Here is a tiny trained network, its code and every weight. The questions are about switching its units off for an input and a class, where a switched-off unit gives its printed mean instead of its output.

import numpy as np


def w(rows, s, z=0):
    codes = np.array(rows[::2]) - 128.0
    scale = np.full(codes.shape[1], s)
    scale[-1] = z or s
    return codes * scale


def f(y):
    return y / 2 * (1 + np.tanh(0.7978845608 * (y + 0.044715 * y**3)))


def log_softmax(a):
    a = a - a.max(-1, keepdims=True)
    return a - np.log(np.exp(a).sum(-1, keepdims=True))


def net(x, mask):
    res = np.array(x, float).reshape(1, 3) / 4 @ E
    y = f(res @ A[0][:, :-1].T + A[0][:, -1])
    res = res + np.where(mask, y, B[0][:, -1]) @ B[0][:, :-1]
    return log_softmax(res[-1] @ U[:, :-1].T + U[:, -1])


A, B = {}, {}
E = w([
[168,246,68,52,148,109,161,65,25,143,153,171],'x0',
[103,57,46,122,102,121,118,134,67,29,212,90],'x1',
[187,91,159,148,186,66,183,27,143,61,158,194],'x2',
],0.013)
A[0] = w([
[159,110,132,158,166,102,215,73,121,151,169,121,138],'n1',
[82,81,148,151,154,163,130,170,187,104,104,116,44],'n2',
[2,160,133,102,77,165,140,224,105,158,100,97,161],'n3',
[139,138,47,132,51,104,167,124,76,58,139,94,57],'n4',
[204,168,153,131,154,165,159,113,187,187,114,97,126],'n5',
[114,53,196,211,75,108,145,148,227,77,76,139,35],'n6',
[161,99,73,155,151,69,112,55,175,80,160,114,163],'n7',
[182,217,74,54,178,115,149,102,79,140,148,163,4],'n8',
[103,207,49,79,91,183,86,143,115,190,150,74,131],'n9',
[159,175,196,187,186,173,125,166,176,176,113,186,87],'n10',
[120,56,71,123,123,99,56,101,86,40,209,105,134],'n11',
[109,99,159,219,127,191,112,89,200,157,93,123,53],'n12',
[126,135,149,86,119,113,134,95,167,163,37,135,93],'n13',
[142,91,177,165,181,30,192,47,160,65,126,209,163],'n14',
[151,152,158,118,143,126,109,97,183,185,85,147,125],'n15',
[101,110,106,74,90,197,135,177,114,185,85,50,145],'n16',
[161,112,84,141,116,116,148,184,135,65,197,85,113],'n17',
[145,127,146,134,150,63,121,99,173,94,140,184,141],'n18',
[138,208,54,69,177,111,135,70,108,143,117,121,12],'n19',
[124,145,119,107,115,148,171,104,52,157,130,165,42],'n20',
[169,141,79,138,97,81,129,143,167,125,109,120,107],'n21',
[65,121,132,163,137,123,118,133,208,41,124,65,55],'n22',
[143,172,205,160,183,118,113,154,138,144,51,162,115],'n23',
[132,128,190,200,69,82,116,158,178,106,140,93,13],'n24',
[172,228,105,34,139,70,102,139,161,139,126,167,21],'n25',
[160,180,183,160,135,59,173,135,207,219,113,157,130],'n26',
[185,88,134,180,193,36,182,69,179,89,129,190,152],'n27',
[83,176,62,127,43,160,100,162,120,205,109,120,132],'n28',
[136,132,96,120,158,133,137,136,179,165,183,125,65],'n29',
[76,93,232,146,143,169,122,170,190,69,123,148,11],'n30',
[93,110,96,157,95,161,104,115,116,18,210,54,79],'n31',
[150,80,181,134,179,147,179,47,153,110,163,158,108],'n32',
[172,177,160,200,156,146,119,149,120,188,101,200,111],'n33',
[75,134,113,101,74,181,89,143,162,177,104,84,98],'n34',
],0.0083,0.0027)
B[0] = w([
[144,71,171,123,164,97,42,181,196,160,133,98,185],'n1',
[160,159,99,162,106,56,105,73,84,155,161,169,180],'n2',
[145,59,213,56,208,136,111,149,185,176,59,86,223],'n3',
[56,186,93,147,60,184,197,58,139,139,117,123,190],'n4',
[72,192,48,107,105,202,177,150,91,106,101,73,186],'n5',
[145,147,120,191,71,41,59,100,125,140,246,255,224],'n6',
[135,139,137,57,161,114,160,146,163,107,85,65,194],'n7',
[177,118,86,242,155,43,76,120,108,118,171,233,222],'n8',
[219,39,184,98,158,108,112,176,204,158,148,118,218],'n9',
[80,145,169,86,55,180,118,126,78,73,112,95,203],'n10',
[58,163,99,66,89,221,192,195,72,76,94,97,226],'n11',
[147,150,150,181,141,78,136,89,41,114,235,140,189],'n12',
[59,190,82,116,123,181,210,123,101,60,125,156,176],'n13',
[149,65,192,47,186,158,70,129,175,157,96,79,255],'n14',
[31,162,82,89,104,178,149,154,57,92,79,97,189],'n15',
[176,51,127,81,177,142,126,161,206,149,85,142,207],'n16',
[17,186,88,93,84,179,153,122,86,91,117,120,180],'n17',
[211,103,166,109,182,160,96,110,164,158,89,42,185],'n18',
[177,153,115,208,104,38,85,77,97,169,189,222,200],'n19',
[211,136,175,218,98,86,165,77,104,141,150,218,170],'n20',
[125,63,75,110,184,129,127,115,89,127,80,164,126],'n21',
[168,143,106,190,164,91,129,89,95,72,207,214,178],'n22',
[70,164,89,109,86,201,224,105,107,97,93,62,198],'n23',
[139,123,112,221,153,65,165,125,110,156,164,160,171],'n24',
[94,169,88,175,149,41,131,63,66,153,157,190,188],'n25',
[86,154,109,115,93,248,209,93,102,76,60,99,216],'n26',
[152,62,142,55,149,129,44,191,217,178,66,91,242],'n27',
[152,79,191,87,149,117,60,170,161,209,44,92,211],'n28',
[68,90,145,95,134,120,83,104,87,123,129,155,124],'n29',
[167,133,99,225,132,44,113,90,88,176,222,198,190],'n30',
[73,164,121,111,43,202,248,56,77,118,67,96,208],'n31',
[157,51,193,92,123,126,106,172,167,168,104,69,203],'n32',
[30,182,35,117,95,172,197,120,133,117,138,68,189],'n33',
[137,115,172,102,159,117,54,152,130,169,62,142,193],'n34',
],0.0062,0.017)
U = w([
[144,60,201,69,159,137,87,155,246,156,106,98,221],'0',
[64,137,105,103,71,205,172,133,107,70,116,103,173],'1',
[149,119,135,193,118,51,101,118,116,129,176,184,5],'2',
],0.014,0.0015)

Each question gives the input, the list of numbers given to net, and the class t.
The units are the neurons (one row each of A and B). Each row of codes is followed by its name. A weight is (code - 128) times the scale printed after its matrix; where a second scale follows, it is the last column's (A, B and U).
mask holds one flag per neuron, in row order. A switched-off neuron (its flag False) gives its mean, the last column of its row in B, instead of its output. The means were averaged over made-up inputs and are rounded, as every weight is.
A unit's drop is (log p(t) with every unit on - log p(t) with that unit switched off) / (log p(t) with every unit on - log p(t) with every unit switched off).
The circuit of an input: a set's keep is (log p(t) with only the set's units on - log p(t) with every unit switched off) / (log p(t) with every unit on - log p(t) with every unit switched off). Starting from the 12 units with the biggest drops (on a tie, the unit counted first), units are removed one at a time, each time the one whose removal leaves the highest keep (on an exact tie, the one counted first), for as long as the keep stays at least 0.8.
units of the circuit, in order: the units of the circuit, biggest drop first
unit that matters most: the unit with the biggest drop
top k neurons: the k neurons with the biggest drops, biggest first
drop when u is switched off: that unit's drop, to one decimal
input [8,6,8], class 0: top 3 neurons => (n14; n27; n7)
input [-6,7,-2], class 1: units of the circuit, in order => (n31)
input [7,-4,-7], class 0: top 2 neurons => (n9; n28)
input [7,-7,-4], class 1: top 3 neurons => (n26; n33; n5)
input [7,-4,5], class 2: top 2 neurons => (n8; n19)
input [-5,-4,-1], class 2: top 2 neurons => (n6; n30)
input [-7,5,6], class 2: top 3 neurons => (n6; n22; n30)
input [1,2,1], class 1: top 2 neurons => (n3; n9)
input [6,5,-3], class 2: top 3 neurons => (n8; n19; n26)
input [-3,5,-4], class 1: top 2 neurons => (n31; n27)
input [6,0,5], class 2: top 3 neurons => (n8; n19; n25)
input [6,3,7], class 0: top 2 neurons => (n14; n27)
input [8,3,-8], class 0: drop when n9 is switched off => 0.8
input [4,-4,0], class 1: unit that matters most => n6
input [-1,-5,-4], class 1: drop when n27 is switched off => 0.2
input [7,4,-5], class 2: drop when n24 is switched off => 0.0
input [8,6,-8], class 0: drop when n9 is switched off => 0.6
